Below is a small trained network, with its code and all its weights. Each question gives an input and a target symbol and asks what happens when units are switched off, that is, made to give their printed mean instead of their output.

import numpy as np


def w(rows, s, z=0):
    codes = np.array(rows[::2]) - 128.0
    scale = np.full(codes.shape[1], s)
    scale[-1] = z or s
    return codes * scale


def norm(h):
    return h / np.sqrt((h * h).mean(-1, keepdims=True) + 1e-5)


def f(y):
    return y / 2 * (1 + np.tanh(0.7978845608 * (y + 0.044715 * y**3)))


def softmax(a):
    e = np.exp(a - a.max(-1, keepdims=True))
    return e / e.sum(-1, keepdims=True)


def log_softmax(a):
    a = a - a.max(-1, keepdims=True)
    return a - np.log(np.exp(a).sum(-1, keepdims=True))


def net(x, mask):
    ids = ['δεζηθλξτ'.index(c) for c in x.split()]
    T = len(ids)
    res = E[ids] + P[:T]
    r = norm(res)
    for j in range(2):
        rows = slice(4 * j, 4 * j + 4)
        q, k, v = (r @ M[0][rows].T for M in (Q, K, V))
        z = softmax(np.where(np.tri(T) > 0, q @ k.T / 4**0.5, -1e9)) @ v
        o = O[0][rows]
        res = res + np.where(mask[j], z, o[:, -1]) @ o[:, :-1]
    y = f(norm(res) @ A[0][:, :-1].T + A[0][:, -1])
    res = res + np.where(mask[2:18], y, B[0][:, -1]) @ B[0][:, :-1]
    return log_softmax(norm(res)[-1] @ U[:, :-1].T + U[:, -1])


Q, K, V, O, A, B = {}, {}, {}, {}, {}, {}
E = w([
[196,169,117,108,88,133,63,115,171,112],'δ',
[44,180,90,111,178,134,123,109,141,70],'ε',
[109,188,33,178,176,132,60,90,122,199],'ζ',
[61,190,129,138,116,150,79,151,102,91],'η',
[151,141,179,126,154,117,50,162,155,43],'θ',
[64,29,183,46,129,210,86,86,154,224],'λ',
[189,149,147,65,201,7,133,92,171,136],'ξ',
[222,229,168,138,169,139,188,140,100,205],'τ',
],0.013)
P = w([
[180,139,4,123,99,111,221,85,177,92],'0',
[90,173,121,140,98,91,107,193,123,109],'1',
[88,174,131,144,104,90,113,176,130,118],'2',
[123,154,122,148,139,115,88,161,99,116],'3',
[122,150,128,140,141,125,80,151,105,120],'4',
[119,149,134,145,148,126,84,140,114,131],'5',
[112,147,143,143,146,130,81,134,119,133],'6',
[107,144,155,143,144,131,81,130,130,139],'7',
[111,137,158,148,144,137,73,131,134,147],'8',
[108,133,171,146,146,135,75,129,138,151],'9',
[101,132,193,143,133,134,73,130,144,151],'10',
[98,125,186,151,147,133,75,124,147,158],'11',
[103,124,190,150,141,140,73,123,146,173],'12',
],0.013)
Q[0] = w([
[117,130,132,99,136,141,118,125,111,140],'h0',
[104,169,163,96,143,116,90,161,185,195],'h0',
[111,149,118,80,127,113,140,131,135,135],'h0',
[129,109,129,145,113,128,143,93,105,113],'h0',
[80,82,149,115,75,91,188,153,174,181],'h1',
[126,173,159,162,162,148,67,110,153,122],'h1',
[81,3,51,134,9,182,214,72,129,116],'h1',
[126,223,146,159,197,99,88,109,192,189],'h1',
],0.012)
K[0] = w([
[136,81,113,116,91,104,127,104,136,116],'h0',
[120,56,101,146,103,150,184,129,140,123],'h0',
[127,105,136,151,131,129,134,143,122,117],'h0',
[81,142,171,200,166,92,126,175,106,149],'h0',
[188,155,38,134,108,135,153,136,162,117],'h1',
[95,44,155,109,152,156,121,71,147,145],'h1',
[133,190,24,146,100,85,119,167,134,11],'h1',
[119,53,179,99,94,191,130,121,127,138],'h1',
],0.012)
V[0] = w([
[95,167,159,121,144,129,58,158,104,186],'h0',
[93,94,91,161,204,102,98,116,119,80],'h0',
[38,73,175,18,76,241,127,59,154,154],'h0',
[94,175,126,181,99,240,144,132,52,75],'h0',
[115,178,153,204,75,249,150,176,98,141],'h1',
[184,101,135,86,151,154,255,147,110,166],'h1',
[135,106,48,60,115,120,124,86,165,210],'h1',
[166,182,190,105,159,77,136,200,58,167],'h1',
],0.0096)
O[0] = w([
[91,114,168,187,31,96,143,89,173,170,2],'h0',
[71,142,112,94,91,125,78,204,141,163,145],'h0',
[144,207,149,181,126,151,68,129,238,115,65],'h0',
[124,109,137,146,133,184,188,157,136,130,58],'h0',
[127,119,99,91,107,249,222,148,91,142,159],'h1',
[82,180,109,141,197,164,163,97,125,128,105],'h1',
[95,115,172,150,124,90,214,142,165,154,242],'h1',
[75,173,174,84,138,122,72,116,48,157,212],'h1',
],0.013,0.0054)
A[0] = w([
[128,128,124,113,157,195,175,155,179,145,115],'n0',
[170,101,166,181,71,119,182,9,114,82,109],'n1',
[162,119,105,121,203,125,141,99,129,54,88],'n2',
[172,196,192,122,143,104,123,169,74,135,99],'n3',
[133,73,143,55,140,151,68,143,69,136,116],'n4',
[117,194,142,115,127,79,81,99,95,145,155],'n5',
[159,152,167,142,181,129,73,131,186,117,156],'n6',
[134,213,127,147,181,156,118,108,81,95,30],'n7',
[82,86,98,116,148,99,180,128,86,130,2],'n8',
[136,163,156,176,85,137,106,110,204,149,100],'n9',
[109,233,164,113,142,173,68,163,125,168,135],'n10',
[125,105,202,166,125,118,196,115,166,167,145],'n11',
[152,149,13,102,74,228,177,140,97,94,9],'n12',
[69,138,108,163,139,226,123,113,127,188,126],'n13',
[63,145,156,209,105,165,101,38,117,110,110],'n14',
[123,75,158,116,116,100,151,143,123,155,72],'n15',
],0.013,0.0043)
B[0] = w([
[133,92,103,125,144,140,49,150,95,113,171],'n0',
[90,7,139,175,201,146,213,77,188,108,149],'n1',
[82,158,212,150,77,221,119,84,77,167,145],'n2',
[40,95,103,109,173,108,111,81,159,136,217],'n3',
[175,213,106,166,150,126,216,143,164,146,255],'n4',
[147,87,199,158,127,101,103,89,104,58,206],'n5',
[66,73,165,93,145,153,46,133,97,169,228],'n6',
[86,164,172,106,173,183,145,52,58,190,180],'n7',
[122,178,167,71,222,146,101,168,144,165,165],'n8',
[64,150,162,49,121,154,74,141,57,189,241],'n9',
[79,70,151,158,117,157,214,98,121,117,239],'n10',
[196,183,133,124,86,148,132,114,72,73,237],'n11',
[77,209,205,175,2,51,59,65,112,147,167],'n12',
[177,102,180,168,138,113,121,148,138,90,178],'n13',
[142,40,159,183,102,145,230,157,193,117,147],'n14',
[103,181,26,152,69,118,176,107,137,181,151],'n15',
],0.0097)
U = w([
[79,132,158,66,198,215,116,69,42,178,4],'δ',
[61,5,70,99,158,177,108,206,126,146,144],'ε',
[141,202,121,146,2,98,147,134,107,167,117],'ζ',
[242,95,99,128,147,186,90,233,60,48,224],'η',
[133,92,78,114,177,92,188,230,159,231,172],'θ',
[155,230,108,178,176,165,104,125,206,69,180],'λ',
[128,89,175,146,157,3,80,128,94,104,56],'ξ',
[197,56,171,190,131,147,214,126,131,88,212],'τ',
],0.0061,0.0027)

Each question gives the input, a string of symbols that net reads in full, and the target symbol t.
The units are the heads (4 rows each of Q, K, V and O) and the neurons (one row each of A and B). Each row of codes is followed by its name. A weight is (code - 128) times the scale printed after its matrix; where a second scale follows, it is the last column's (O, A, B and U).
mask holds one flag per unit, heads first, then neurons. A switched-off unit (its flag False) gives its mean, the last column of its rows in O or B, instead of its output. The means were averaged over made-up inputs and are rounded, as every weight is.
A unit's drop is (log p(t) with every unit on - log p(t) with that unit switched off) / (log p(t) with every unit on - log p(t) with every unit switched off).
The circuit of an input: a set's keep is (log p(t) with only the set's units on - log p(t) with every unit switched off) / (log p(t) with every unit on - log p(t) with every unit switched off). Starting from the 12 units with the biggest drops (on a tie, the unit counted first), units are removed one at a time, each time the one whose removal leaves the highest keep (on an exact tie, the one counted first), for as long as the keep stays at least 0.8.
units of the circuit, in order: the units of the circuit, biggest drop first
most important unit: the unit with the biggest drop
top k neurons: the k neurons with the biggest drops, biggest first
which heads matter: for each layer, one digit per head in row order, 1 if its drop is at least 0.15 and else 0, layers parted by /
drop of u: that unit's drop, to one decimal
input τ ζ ξ ζ ε ε, target ξ: units of the circuit, in order -> h1
input τ τ ζ θ θ ζ τ λ τ ξ ξ, target τ: units of the circuit, in order -> h0, h1, n1
input ξ λ ζ τ θ, target ξ: units of the circuit, in order -> h0, h1
input ξ τ ζ η ζ ξ η θ, target ξ: units of the circuit, in order -> h1, n11
input τ δ λ τ θ η, target τ: units of the circuit, in order -> h0, n1, h1
input δ ζ ζ θ, target η: which heads matter -> 01
input λ η ζ, target λ: which heads matter -> 11
input τ ξ ξ ζ λ, target τ: units of the circuit, in order -> n14, h0
input ζ θ ζ τ λ ε ξ, target ζ: which heads matter -> 11
input τ η ζ τ τ ζ λ ε θ ξ τ τ ξ, target τ: which heads matter -> 11
input τ ζ λ, target τ: which heads matter -> 10
input ζ η ε ε, target ζ: units of the circuit, in order -> h1, n12, n4
input ξ τ τ ζ ε δ η λ ε, target ξ: units of the circuit, in order -> h0, h1, n10
input λ τ θ τ ζ τ θ τ θ, target λ: units of the circuit, in order -> h0
input θ ξ η, target ξ: which heads matter -> 01
input τ θ ε η ξ τ λ δ ζ, target τ: which heads matter -> 10
input ξ λ ε ξ ξ ξ ζ ζ η ζ ξ ξ, target ξ: which heads matter -> 10
input τ τ η τ ξ ζ ξ λ ζ τ ε, target τ: which heads matter -> 10
input η θ λ ζ τ ζ ξ, target η: which heads matter -> 11
input τ ζ ξ τ ζ τ δ τ ξ τ λ τ, target τ: which heads matter -> 11
input ξ θ λ δ τ λ λ, target ξ: which heads matter -> 01
input θ τ τ δ τ ζ ζ τ δ τ λ η ε, target θ: most important unit -> h0
input τ ζ ε ξ, target ξ: which heads matter -> 01
input ε η τ ε ξ ζ ζ η, target ζ: top 2 neurons -> n12, n4
input ζ ξ λ, target ζ: top 2 neurons -> n11, n15
input λ ε τ θ τ τ τ δ ε, target λ: drop of h1 -> 0.6
